Look-ups in named tables: a row name and a column name give one cell, copied from the table.

Bubopub.tsv
	Vekelo	Vif	Padada	Zizam	Lim	Fodenok	Lupi
Dezu	0.4	0.7	0.5	0.7	0.7	0.5	0.5
Tomogur	0.7	0.5	0.5	0.7	0.6	0.5	0.7
Pered	0.6	0.3	0.8	0.7	0.7	0.7	0.5
Tak	0.5	0.5	0.5	0.5	0.7	0.6	0.7
Sabugo	0.4	0.8	0.4	0.3	0.6	0.9	1.0
Kis	0.6	0.8	0.5	0.2	0.5	0.9	0.8
Silu	0.5	0.9	0.6	0.8	0.8	0.5	0.4
Rarofos	0.6	0.6	0.6	0.6	0.5	0.6	0.6
Tez	0.6	0.5	0.7	0.6	0.6	0.6	0.5
Pasegu	0.6	0.7	0.6	0.2	0.6	0.7	0.6
Rom	0.5	0.6	0.8	0.6	0.5	0.8	0.5

Tomogur, Lim -> 0.6
Rom, Zizam -> 0.6
Sabugo, Vif -> 0.8
Pasegu, Lupi -> 0.6
Tak, Vif -> 0.5
Rarofos, Fodenok -> 0.6
Silu, Lupi -> 0.4
Kis, Lupi -> 0.8
Tak, Vekelo -> 0.5
Rarofos, Vif -> 0.6
Silu, Vekelo -> 0.5
Which row has the largest Vif? Silu

Zutovuf:
columns: Rog, Zisek, Folariv, Bobivo, Bula, Dak, Dugen, Dud
Dutu: [6247, 6973, 7793, 6872, 5708, 4854, 6526, 4781]
Gusipe: [5709, 5170, 3982, 3825, 4272, 6277, 5843, 5898]
Suk: [5529, 5658, 8386, 6404, 6546, 4996, 7459, 4327]
Nobufo: [7204, 6788, 4011, 6013, 5712, 4976, 4251, 7515]
Dob: [4377, 4962, 5009, 6772, 6210, 5888, 4404, 6283]
Suta: [4744, 5328, 5182, 4099, 5854, 6395, 7766, 6271]
Kof: [4649, 5126, 4147, 6058, 5576, 6119, 4582, 6484]
Daso: [4628, 6643, 6808, 3851, 5100, 5696, 5060, 5502]
Tesileb: [6082, 3788, 6340, 5422, 4839, 6332, 1399, 4214]

What is the Folariv of Dob in Zutovuf? 5009
What is the Dud of Daso in Zutovuf? 5502
What is the Dak of Dob in Zutovuf? 5888
What is the Folariv of Suk in Zutovuf? 8386
What is the Dugen of Dutu in Zutovuf? 6526
What is the Dud of Suk in Zutovuf? 4327
What is the Bula of Nobufo in Zutovuf? 5712
What is the Bobivo of Nobufo in Zutovuf? 6013
What is the Bula of Kof in Zutovuf? 5576
What is the Zisek of Kof in Zutovuf? 5126
What is the Bula of Tesileb in Zutovuf? 4839
What is the Dak of Nobufo in Zutovuf? 4976
What is the Zisek of Nobufo in Zutovuf? 6788
What is the Bula of Dutu in Zutovuf? 5708

Kiv
|  | Norokin | Kolat | Ras | Sote |
|---|---|---|---|---|
| Luf | 642 | 467 | 850 | 646 |
| Rus | 225 | 187 | 420 | 646 |
| Merave | 433 | 47 | 850 | 646 |
| Nov | 746 | 467 | 850 | 324 |
| Pobedos | 746 | 747 | 678 | 453 |
| Dof | 851 | 607 | 592 | 582 |
| Vudul | 538 | 467 | 850 | 582 |
| Seri | 329 | 47 | 506 | 324 |
| Fod | 642 | 887 | 506 | 453 |
| Kupova | 642 | 887 | 506 | 260 |
| Pek | 225 | 187 | 592 | 453 |
| Subun | 433 | 887 | 936 | 582 |

Luf, Sote: 646
Fod, Sote: 453
Vudul, Ras: 850
Merave, Norokin: 433
Vudul, Kolat: 467
Pobedos, Ras: 678
Luf, Ras: 850
Rus, Norokin: 225
Dof, Sote: 582
Seri, Ras: 506
Dof, Ras: 592
Luf, Kolat: 467
Nov, Sote: 324
Pobedos, Sote: 453

Dekis
          Mel    Mul  Vubogo
Vaz     43578  23236   37492
Mavesi  40102  45606   34384
Zuzuno  31589  47235   27215
Bag     42155  26463   51287
Nefipu  40448  17716   65053
Dobuvu  35303  19531   84642
Konut   39967  32351   62269
Satega  34147  31486   13158
Talav   26975  14174   26839

Konut, Mul -> 32351
Mavesi, Mel -> 40102
Mavesi, Vubogo -> 34384
Dobuvu, Mel -> 35303
Bag, Vubogo -> 51287
Talav, Mel -> 26975
Talav, Vubogo -> 26839
Zuzuno, Mul -> 47235
Nefipu, Mul -> 17716
Konut, Mel -> 39967
Zuzuno, Mel -> 31589
Dobuvu, Mul -> 19531
Talav, Mul -> 14174
Mavesi, Mul -> 45606
Bag, Mul -> 26463
Satega, Mel -> 34147
Vaz, Mel -> 43578
Dobuvu, Vubogo -> 84642

Muvomi =
,Pogot,Pivolam,Gemigak
Leregu,13864,82798,13062
Pevo,83242,13528,52307
Migo,38328,42708,74684

Pevo, Gemigak => 52307
Pevo, Pogot => 83242
Pevo, Pivolam => 13528
Leregu, Gemigak => 13062
Migo, Pogot => 38328
Leregu, Pogot => 13864
Leregu, Pivolam => 82798
Migo, Pivolam => 42708
Migo, Gemigak => 74684
Which row has the largest Pogot? Pevo

Table Vefe
         Mit  Malep  Gidol  Mos  Tidu  Sep
Vof       54    104    112  207    86  115
Nor      236    103     81  127    48    1
Tukimuf   11     40     79  141    76   43

What is the Malep of Tukimuf in Vefe?
40
What is the Mos of Nor in Vefe?
127
What is the Sep of Tukimuf in Vefe?
43
What is the Gidol of Nor in Vefe?
81
What is the Gidol of Tukimuf in Vefe?
79
What is the Mos of Vof in Vefe?
207
Row with the largest Sep: Vof

Table Kuv
|  | Menev | Lofe | Fev | Por | Sefatik |
|---|---|---|---|---|---|
| Muzuge | 69 | 254 | 176 | 57 | 55 |
| Nel | 195 | 211 | 196 | 200 | 202 |
| Ramapi | 65 | 188 | 218 | 70 | 54 |
| Zotor | 62 | 165 | 76 | 63 | 204 |
| Mas | 67 | 228 | 193 | 62 | 54 |
| Deg | 67 | 217 | 199 | 64 | 54 |
| Vud | 74 | 202 | 59 | 55 | 66 |
| Teg | 64 | 179 | 224 | 72 | 53 |
| Mev | 60 | 181 | 61 | 203 | 205 |
| Tes | 201 | 216 | 40 | 195 | 211 |
| Mok | 59 | 23 | 236 | 73 | 63 |
| Bazozuf | 62 | 170 | 72 | 62 | 204 |

Lofe of Muzuge = 254
Menev of Vud = 74
Lofe of Zotor = 165
Fev of Nel = 196
Fev of Muzuge = 176
Menev of Mok = 59
Menev of Teg = 64
Por of Muzuge = 57
Sefatik of Muzuge = 55
Sefatik of Nel = 202
Por of Ramapi = 70
Sefatik of Mok = 63
Sefatik of Ramapi = 54
Por of Mas = 62
Fev of Mev = 61
Row with the largest Menev: Tes

Kuru:
fields: Nud, Soz, Fizurig, Levo, Dil, Soban, Bimik, Neb, Bel
Ruv: [58772, -51451, 46836, 20648, 37544, 47616, -17730, 17709, -2623]
Kup: [-392, 50026, 8129, -3636, 3511, -14329, 32406, 3894, 8257]
Giz: [69919, -76544, 45521, 35622, 38358, 63504, -9533, 33486, -11701]
Lodevis: [-31786, 45611, 2615, -17431, 6792, 12378, 6026, -35582, 50416]
Solabe: [-16190, 49814, -17848, 13753, 10906, 10614, 20291, 7700, 44146]
Vin: [24809, 58796, 7278, 41923, -25300, -34427, 34215, 74149, -16806]
Fek: [-21469, 74221, -19630, 14438, -2897, -15242, 32266, 22615, 35582]
Zif: [58301, -34573, 42097, -7927, 42100, 51296, -15571, -5098, -28670]
Pubub: [-31378, 5923, -11536, -35796, 64162, 46166, 10553, -82508, 62333]

What is the Nud of Lodevis in Kuru? -31786
What is the Bimik of Fek in Kuru? 32266
What is the Fizurig of Kup in Kuru? 8129
What is the Fizurig of Giz in Kuru? 45521
What is the Dil of Giz in Kuru? 38358
What is the Neb of Vin in Kuru? 74149
What is the Soz of Lodevis in Kuru? 45611
Which row has the largest Bimik? Vin

